Below is a small trained network, with its code and all its weights. Each question gives an input and a class and asks what happens when units are switched off, that is, made to give their printed mean instead of their output.

import numpy as np


def w(rows, s, z=0):
    codes = np.array(rows[::2]) - 128.0
    scale = np.full(codes.shape[1], s)
    scale[-1] = z or s
    return codes * scale


def norm(h):
    return h / np.sqrt((h * h).mean(-1, keepdims=True) + 1e-5)


def f(y):
    return y / 2 * (1 + np.tanh(0.7978845608 * (y + 0.044715 * y**3)))


def log_softmax(a):
    a = a - a.max(-1, keepdims=True)
    return a - np.log(np.exp(a).sum(-1, keepdims=True))


def net(x, mask):
    res = np.array(x, float).reshape(1, 6) / 4 @ E
    u = 0
    for l in range(3):
        y = f(norm(res) @ A[l][:, :-1].T + A[l][:, -1])
        res = res + np.where(mask[u : u + 5], y, B[l][:, -1]) @ B[l][:, :-1]
        u += 5
    return log_softmax(norm(res)[-1] @ U[:, :-1].T + U[:, -1])


A, B = {}, {}
E = w([
[88,113,185,69,221,120,84],'x0',
[171,118,163,209,159,205,87],'x1',
[198,254,179,170,232,108,182],'x2',
[143,189,154,152,112,16,26],'x3',
[67,161,204,115,66,136,141],'x4',
[130,129,129,128,131,129,128],'x5',
],0.0065)
A[0] = w([
[80,148,128,135,254,141,64,105],'L0N1',
[113,160,108,59,108,107,183,12],'L0N2',
[54,107,107,158,166,189,211,145],'L0N3',
[140,130,179,245,135,232,77,82],'L0N4',
[99,216,184,121,101,178,144,5],'L0N5',
],0.0078,0.0025)
B[0] = w([
[121,92,175,96,155,62,133,210],'L0N1',
[96,162,102,105,178,212,174,142],'L0N2',
[188,133,223,143,119,141,130,212],'L0N3',
[47,197,47,60,214,164,85,252],'L0N4',
[86,58,99,254,130,49,172,158],'L0N5',
],0.0085,0.004)
A[1] = w([
[5,181,214,157,69,156,131,4],'L1N1',
[254,134,81,134,224,83,157,137],'L1N2',
[176,230,17,205,33,195,134,29],'L1N3',
[170,53,71,97,119,148,75,160],'L1N4',
[131,155,108,83,129,82,200,138],'L1N5',
],0.0087,0.0019)
B[1] = w([
[142,111,1,188,179,20,196,218],'L1N1',
[67,175,117,219,80,96,225,253],'L1N2',
[113,138,209,2,187,15,159,253],'L1N3',
[9,130,96,185,105,55,135,215],'L1N4',
[52,244,137,121,239,217,35,175],'L1N5',
],0.0083,0.0043)
A[2] = w([
[174,206,69,1,106,114,159,137],'L2N1',
[29,221,84,44,138,181,117,3],'L2N2',
[154,131,179,175,191,149,46,102],'L2N3',
[172,86,145,30,208,106,143,249],'L2N4',
[180,236,111,139,76,59,2,104],'L2N5',
],0.0088,0.003)
B[2] = w([
[183,120,150,83,156,148,86,206],'L2N1',
[170,60,64,173,185,145,88,245],'L2N2',
[144,135,50,90,115,138,111,151],'L2N3',
[202,120,148,98,25,118,105,252],'L2N4',
[148,80,140,178,108,254,168,229],'L2N5',
],0.014,0.0041)
U = w([
[31,195,140,121,117,98,150,254],'0',
[215,120,42,118,225,170,81,103],'1',
[176,172,225,14,70,39,104,112],'2',
[80,133,81,188,144,2,228,40],'3',
[182,146,203,164,32,253,181,116],'4',
],0.011,0.0088)

Each question gives the input, the list of numbers given to net, and the class t.
The units are the neurons (one row each of A and B). Each row of codes is followed by its name. A weight is (code - 128) times the scale printed after its matrix; where a second scale follows, it is the last column's (A, B and U).
mask holds one flag per neuron, layer by layer. A switched-off neuron (its flag False) gives its mean, the last column of its row in B, instead of its output. The means were averaged over made-up inputs and are rounded, as every weight is.
A unit's drop is (log p(t) with every unit on - log p(t) with that unit switched off) / (log p(t) with every unit on - log p(t) with every unit switched off).
The circuit of an input: a set's keep is (log p(t) with only the set's units on - log p(t) with every unit switched off) / (log p(t) with every unit on - log p(t) with every unit switched off). Starting from the 12 units with the biggest drops (on a tie, the unit counted first), units are removed one at a time, each time the one whose removal leaves the highest keep (on an exact tie, the one counted first), for as long as the keep stays at least 0.8.
units of the circuit, in order: the units of the circuit, biggest drop first
most important unit: the unit with the biggest drop
k most important neurons: the k neurons with the biggest drops, biggest first
top k neurons in layer l: the k neurons of layer l with the biggest drops, biggest first
input [4,-8,-7,-4,6,0], class 1: most important unit -> L2N2
input [7,-8,6,-4,2,-3], class 1: units of the circuit, in order -> [L1N5; L2N2]
input [5,4,4,8,2,-8], class 4: top 2 neurons in layer 2 -> [L2N5; L2N2]
input [1,-7,6,-3,1,-4], class 1: 2 most important neurons -> [L1N5; L2N2]
input [-3,6,5,-4,5,4], class 1: top 2 neurons in layer 1 -> [L1N4; L1N2]
input [6,3,1,-2,-6,-7], class 2: 2 most important neurons -> [L0N1; L2N4]
input [7,2,-4,-7,-4,5], class 2: units of the circuit, in order -> [L2N5; L2N4]
input [2,-6,3,-8,-7,3], class 4: 2 most important neurons -> [L0N3; L0N4]
input [3,-6,-5,4,-3,6], class 1: top 3 neurons in layer 0 -> [L0N5; L0N3; L0N2]
input [5,2,4,0,-1,6], class 2: 4 most important neurons -> [L0N1; L1N4; L2N4; L1N1]
input [5,6,-1,7,5,7], class 4: 2 most important neurons -> [L2N5; L1N5]
input [-3,-6,2,7,-2,7], class 4: 2 most important neurons -> [L2N5; L0N4]
input [-1,1,3,7,-7,4], class 3: top 3 neurons in layer 0 -> [L0N3; L0N4; L0N1]
input [8,7,8,-7,-8,8], class 0: 2 most important neurons -> [L1N2; L2N2]
input [2,6,-7,-1,-2,3], class 0: most important unit -> L1N4
input [-4,-1,-4,3,6,2], class 3: 2 most important neurons -> [L1N1; L2N4]
input [4,-8,-1,8,2,-6], class 1: 3 most important neurons -> [L2N2; L1N5; L0N3]
input [5,-3,6,-8,2,3], class 4: 3 most important neurons -> [L1N3; L0N3; L1N4]
input [7,-3,6,-4,-4,3], class 2: top 3 neurons in layer 0 -> [L0N1; L0N5; L0N3]
input [5,0,-1,1,-3,-8], class 2: most important unit -> L0N1
